In the rows, zero is written as 128.
Each row is followed by its class; each block has classes of its own.
[115 104   4  78 127 131  93 137 154 127 123 105 137 154 157 154 131 124
 112 144 144 127 140 153 132  85 135  92 155 143] | Q2
[115 107   4 106  89 133  97 140 137 108 132 115 135 161 176 152 120 131
 120 144 161 120 142 135 153 107 113  97 154 126] | Q175
[128 118  30 100 131 134 112 129 164 127 120 124 145 146 110 171 131 115
 106 147 138 138 154 146  88  99 147 110 127 140] | Q2
[117 104  13 105 119 127 123 134 112 111 137 117 135 143 185 141  93 153
 124 128 153  98 115 135 138 100 118 169 141  96] | Q359
[118 107   4 102 127 139 103 130 162 136 112 107 142 146 157 159 134 128
  96 139 140 130 168 143 100 101 135  99 131 126] | Q2
[123 123  48  98 119 135 116 124 162 124 113 115 132 141 126 152 147 115
 100 137 129 128 154 150 103 105 151 110 143 147] | Q2
[120 119  27  93 100 130 136 134 123 114 140 118 116 146 160 168 105 138
 150 113 165 110  94 152 164  98 115 182 149 123] | Q359
[118  97 104 129 127 123 123 134 136 121  99 121 140 147 141 131 123 153
 163 146 147 112 115 137 136 126 125 132 125  98] | Q830
[127 131  74 115  99 139 135 133 109 128 140 122 125 136 149 162 118 139
 135 120 146  86 132 141 156 105 118 170 130 121] | Q359
[119 119  58 101 130 134 124 123 170 126 118 107 139 139 104 183 138 117
 126 137 130 139 139 149  92 112 155 119 137 141] | Q2
[120 113  19  96  95 124 122 130 145 106 122 112 132 147 152 167 115 129
 134 132 158 131 120 153 143  82 126 131 151 135] | Q175
[120 110  31 116  98 118 119 143 103 123 141 114 147 146 176 136  97 149
 141 110 154 103  93 138 144 105 118 168 123 102] | Q359
[127 120  63 116 106 138 130 139 120 150 138 124 122 131 154 148 123 134
 133 118 147  69 136 143 139 102 119 161 122 112] | Q359
[133 118  31  89 131 138 108 121 163 104 108 116 132 140 112 204 139 124
 148 131 163 154 130 153 121  94 141 166 144 158] | Q175
[123 135  34  91 104 136 113 123 178 121 118 110 149 148 126 193 117 116
 118 127 162 156 130 167  92 102 156 152 132 159] | Q175
[124  90  73 131 130 120 115 143 126 146 135 128 136 145 160  99 123 140
 155 141 151 112 138 115 153 116 119 109 122  97] | Q830
[127 151 146 127 120 153 168 127 165 134 115 126 134 130  81 193 150 127
 164 126 132  82 139 162 104 120 149 165 107 137] | Q359
[122 122 152 149 144 148 151 120 190 130  86 135 152 130 106 143 159 125
 146 154 123 117 190 132  74 136 158  98  96 119] | Q830
[120 126  56 122 112 134 129 136 108 118 140 125 126 138 146 152 122 141
 150 124 144  81 122 132 145 102 115 136 133 112] | Q359
[121 140  40  97 113 132 128 123 172 113 117 111 138 144 114 199 126 114
 106 131 128 144 152 158  89 107 149 135 118 158] | Q175
[127 117  57 118  93 136 133 128 109 147 144 128 125 135 169 150 123 140
 120 116 149  69 142 116 141 102 120 149 125 110] | Q359
[117  89  63 116 181 121 116 128 136 122 112 120 137 164 150 155 121 134
 184 145 171 114 103 144 161 116 125 132 136 108] | Q830
[121 108  32  88 128 140  99 129 161 115 107 103 136 142 110 177 131 124
 137 139 132 144 128 165 116 106 147 132 143 144] | Q2
[122  80   4  84 127 120  86 140 116 134 139 102 125 159 184 120 107 133
  99 123 148 120 119 146 135  91 113  99 163 120] | Q2
[113 123  57  95  95 123 125 141 131 105 136 114 118 156 162 140 104 150
 161 127 156  92  82 160 147 103 119 169 153 113] | Q359
[127 115  49 106 103 142 136 133 117 124 131 122 125 137 181 129 120 149
 115 123 147  80 133 137 134 107 119 156 142  97] | Q359
[118 119   4  96 101 136 107 124 157 140 140 117 135 118 153 180 117 122
  83 124 142 118 160 150 111  83 141 123 134 133] | Q175
[120 123   4  94 110 153 128 124 184 113 103 110 144 145 116 223 139 132
 130 140 155 119 160 167  91  44 155 158 128 133] | Q175
[125 140  77 111 117 145 132 123 190 120  99 115 148 138  87 212 141 113
 132 137 133 136 154 165  86 110 160 130 113 168] | Q175
[124  63   4  79 127 132  83 136 122 154 144 113 114 150 179 119 118 132
  96 131 159 123 140 128 140  97 116  92 151 105] | Q2
[126 145  87 133 102 146 145 132 145 122 129 128 140 132 139 191 117 140
 137 119 153  68 138 148 120 103 129 213 114 116] | Q359
[131 117  31 107 117 134 121 131 159 111 123 106 135 146 120 175 131 122
 140 141 143 129 132 152 113 103 148 115 144 140] | Q2
[128 124  85  89 130 136 127 125 184 115  90 111 145 146 108 192 142 114
 136 128 147 156 123 175  93 104 165 149 133 168] | Q2
[118 131 145 125 140 133 137 144 150 107 102 118 138 139  85 160 143 140
 174 155 118 129 130 137 125 128 142 105 127 130] | Q830
[117  88   4  79 100 123  78 130 141 111 134  99 130 165 143 188  94 131
 151 134 188 153 106 159 170  82 117 151 170 141] | Q175
[108  89   4  83 115 124 101 141 142 124 126 101 128 155 171 134 127 127
 108 143 144 104 142 145 123  92 131  96 160  86] | Q2
[121 117  17 101 129 138 115 124 171 115 111 111 136 136 116 164 146 116
  96 146 123 132 178 137  91 109 148  85 130 135] | Q2
[128 111  15  94 121 131 110 135 149 120 122 117 128 142 144 137 135 116
 109 137 139 133 144 133 124 109 144  86 157 144] | Q2
[116 104 131 119 136 113 121 143 139 108 104 108 145 159 123 138 115 144
 194 154 151 137  61 176 122 121 133 141 134 118] | Q830
[117  74   4 109  98 115 100 147 117 119 131 125 134 167 215  97 113 157
 126 135 161  88 125 125 158  98 101  97 149  83] | Q830
[128 128  85 115  94 133 138 131 117 126 139 122 132 139 167 165 107 148
 146 121 153  85  99 158 145 100 119 194 132 124] | Q359
[110 101   4 102 108 121  97 137 145 118 136 105 138 158 156 158 109 126
 112 142 155 140 134 146 119  98 129 118 146 132] | Q175
[122  95  82 131 128 112 112 139 101 138 136 125 127 137 191  59 124 144
 111 139 128  95 141 104 140 133 107  86 133  79] | Q830
[116 136   4  83 107 136  86 119 174 104 105 108 149 156 121 205 123 120
 129 140 157 143 144 158 121  95 152 128 145 155] | Q175

A new block, with new classes.
[159 110 178 120 108 141 129 103 124 102 106 159 147 178 151  99 152 128
 108 163 114 169 133 132 162  85  98 227 113 200] | Q757
[164  93 169 136 106 132 146 109 128 152 149 242 206 108 128  97 213 124
 124 204 141 186  92 121 146  81 104  75 117  91] | Q50
[179 115 161 120 108 128 142 116 127 114 128  94 182 116 129 124 194 134
 100 214 136 197 123 121 156  96  87 136 113 110] | Q757
[160 131 139 127 122 134 136 115 132 106 129 107 163 106 130 118 180 117
 100 209 139 179 111 147 153  89 103 144 123  92] | Q757
[161 160 116 115 131 115 137 118 129  83 125   8 155 146 148 155 159 121
  87 212 130 165 122 128 150 127  82 243 120 105] | Q757
[125 130 181 135 113 128 134 125 121 129 148 215 174 109 160  88 179 127
 133 174 156 185 120 118 149  85 116   9 118 104] | Q50
[134  91 160 134  82 145 136 124 126 165 144 255 181 119 106 102 179 127
 150 117 109 141 117 129 125 129 153  59 125 137] | Q50
[150 111 188 104 104 154 125 119 130  84 117  85 104 159 161  96 111 123
 142 134 110 106 161 135 155  98 113 125 112 224] | Q757
[152 129 187 126 119 143 137 108 150 111 133 180 163 125 180  98 178 111
 119 202 150 184 124 119 155  94 101  61 105 124] | Q50
[146  92 177 133 103 166 134  91 139  94 132 227 169 119 148  90 182 125
 117 197 134 201 111 125 171  55 108  81  95 146] | Q50
[147 124 201 137  99 111 142 111 130 132 140 221 182 154 172  77 195 130
 145 165 126 175 123 140 147 116  92  89 129 156] | Q50
[161 110 156 121 112 137 137 112 111  96 102 115 150 146 112 110 150 124
  98 179 123 178 125 131 149  74 109 215 109 171] | Q757
